Here is a tiny trained network, its code and every weight. The questions are about switching its units off for an input and a class, where a switched-off unit gives its printed mean instead of its output.

import numpy as np


def w(rows, s, z=0):
    codes = np.array(rows[::2]) - 128.0
    scale = np.full(codes.shape[1], s)
    scale[-1] = z or s
    return codes * scale


def f(y):
    return y / 2 * (1 + np.tanh(0.7978845608 * (y + 0.044715 * y**3)))


def log_softmax(a):
    a = a - a.max(-1, keepdims=True)
    return a - np.log(np.exp(a).sum(-1, keepdims=True))


def net(x, mask):
    res = np.array(x, float).reshape(1, 3) / 4 @ E
    y = f(res @ A[0][:, :-1].T + A[0][:, -1])
    res = res + np.where(mask, y, B[0][:, -1]) @ B[0][:, :-1]
    return log_softmax(res[-1] @ U[:, :-1].T + U[:, -1])


A, B = {}, {}
E = w([
[92,56,170,194,132,119,122],'x0',
[143,99,153,93,170,112,248],'x1',
[106,151,16,147,189,55,124],'x2',
],0.013)
A[0] = w([
[133,108,119,182,155,204,24,164],'N0',
[111,57,169,103,166,59,232,234],'N1',
[178,149,49,224,69,124,23,104],'N2',
[141,29,153,211,132,51,214,120],'N3',
[91,207,133,184,96,145,107,101],'N4',
[23,22,180,185,143,110,112,114],'N5',
[193,204,108,7,100,138,116,118],'N6',
[98,185,146,135,118,124,103,186],'N7',
[233,134,170,146,3,205,126,111],'N8',
[220,80,132,102,192,136,165,148],'N9',
[129,123,138,94,90,103,41,95],'N10',
[149,151,25,217,151,37,129,115],'N11',
[105,84,214,132,31,123,130,120],'N12',
[148,68,131,52,197,128,153,245],'N13',
[133,97,122,41,155,157,255,82],'N14',
[158,137,131,80,26,218,162,127],'N15',
[225,76,156,155,11,104,156,255],'N16',
[212,241,127,56,171,165,149,116],'N17',
],0.0087,0.0082)
B[0] = w([
[96,212,183,113,155,174,107,197],'N0',
[151,201,160,134,107,150,112,249],'N1',
[136,160,167,86,161,148,110,206],'N2',
[81,155,167,119,208,151,102,206],'N3',
[185,140,198,33,119,137,68,151],'N4',
[109,32,95,166,227,167,182,201],'N5',
[37,51,130,179,223,218,177,181],'N6',
[119,209,147,157,134,185,96,162],'N7',
[213,172,127,103,160,86,185,208],'N8',
[105,201,159,76,84,122,88,173],'N9',
[142,143,183,6,121,100,53,156],'N10',
[219,195,91,76,187,58,202,218],'N11',
[169,153,92,90,168,117,207,194],'N12',
[136,255,140,138,80,158,73,209],'N13',
[115,154,207,51,121,122,103,193],'N14',
[201,134,41,117,186,91,180,188],'N15',
[117,239,75,132,111,137,163,218],'N16',
[113,91,172,203,250,199,136,178],'N17',
],0.0078,0.014)
U = w([
[209,168,67,106,122,43,182,79],'0',
[99,178,224,87,82,140,43,67],'1',
[63,113,137,195,169,198,139,135],'2',
[116,207,64,197,49,158,96,254],'3',
[105,44,72,143,12,78,117,60],'4',
[61,6,66,140,54,96,126,54],'5',
[69,57,72,152,39,85,108,43],'6',
[122,56,106,197,8,80,93,54],'7',
],0.011,0.0092)

Each question gives the input, the list of numbers given to net, and the class t.
The units are the neurons (one row each of A and B). Each row of codes is followed by its name. A weight is (code - 128) times the scale printed after its matrix; where a second scale follows, it is the last column's (A, B and U).
mask holds one flag per neuron, in row order. A switched-off neuron (its flag False) gives its mean, the last column of its row in B, instead of its output. The means were averaged over made-up inputs and are rounded, as every weight is.
A unit's drop is (log p(t) with every unit on - log p(t) with that unit switched off) / (log p(t) with every unit on - log p(t) with every unit switched off).
The circuit of an input: a set's keep is (log p(t) with only the set's units on - log p(t) with every unit switched off) / (log p(t) with every unit on - log p(t) with every unit switched off). Starting from the 12 units with the biggest drops (on a tie, the unit counted first), units are removed one at a time, each time the one whose removal leaves the highest keep (on an exact tie, the one counted first), for as long as the keep stays at least 0.8.
circuit, biggest first: the units of the circuit, biggest drop first
top k neurons: the k neurons with the biggest drops, biggest first
drop of u: that unit's drop, to one decimal
input [3,-2,-3], class 3: top neuron -> (N11)
input [7,8,-5], class 1: top 4 neurons -> (N14 N1 N9 N13)
input [-7,8,3], class 1: circuit, biggest first -> (N14 N13)
input [0,3,3], class 3: circuit, biggest first -> (N8 N12 N13)
input [-4,1,-1], class 2: circuit, biggest first -> (N6 N17)
input [8,0,-7], class 2: top 3 neurons -> (N5 N11 N3)
input [-6,-3,-4], class 2: top 2 neurons -> (N6 N17)
input [8,5,5], class 2: top 2 neurons -> (N5 N3)
input [-8,3,-5], class 2: top 2 neurons -> (N6 N17)
input [-6,5,4], class 2: circuit, biggest first -> (N17 N6)
input [7,1,-5], class 2: top 2 neurons -> (N5 N11)
input [1,6,-6], class 0: top 2 neurons -> (N15 N12)
input [-1,-7,6], class 1: top 3 neurons -> (N2 N0 N15)
input [-1,-3,-2], class 3: circuit, biggest first -> (N14)
input [-3,3,-6], class 0: top 2 neurons -> (N15 N8)
input [-3,2,-2], class 3: top 3 neurons -> (N5 N11 N3)
input [-3,-2,-3], class 3: drop of N7 -> 0.1
input [4,-6,8], class 0: drop of N11 -> 2.7
input [0,1,1], class 3: drop of N6 -> 0.0
input [5,-6,7], class 0: circuit, biggest first -> (N11)
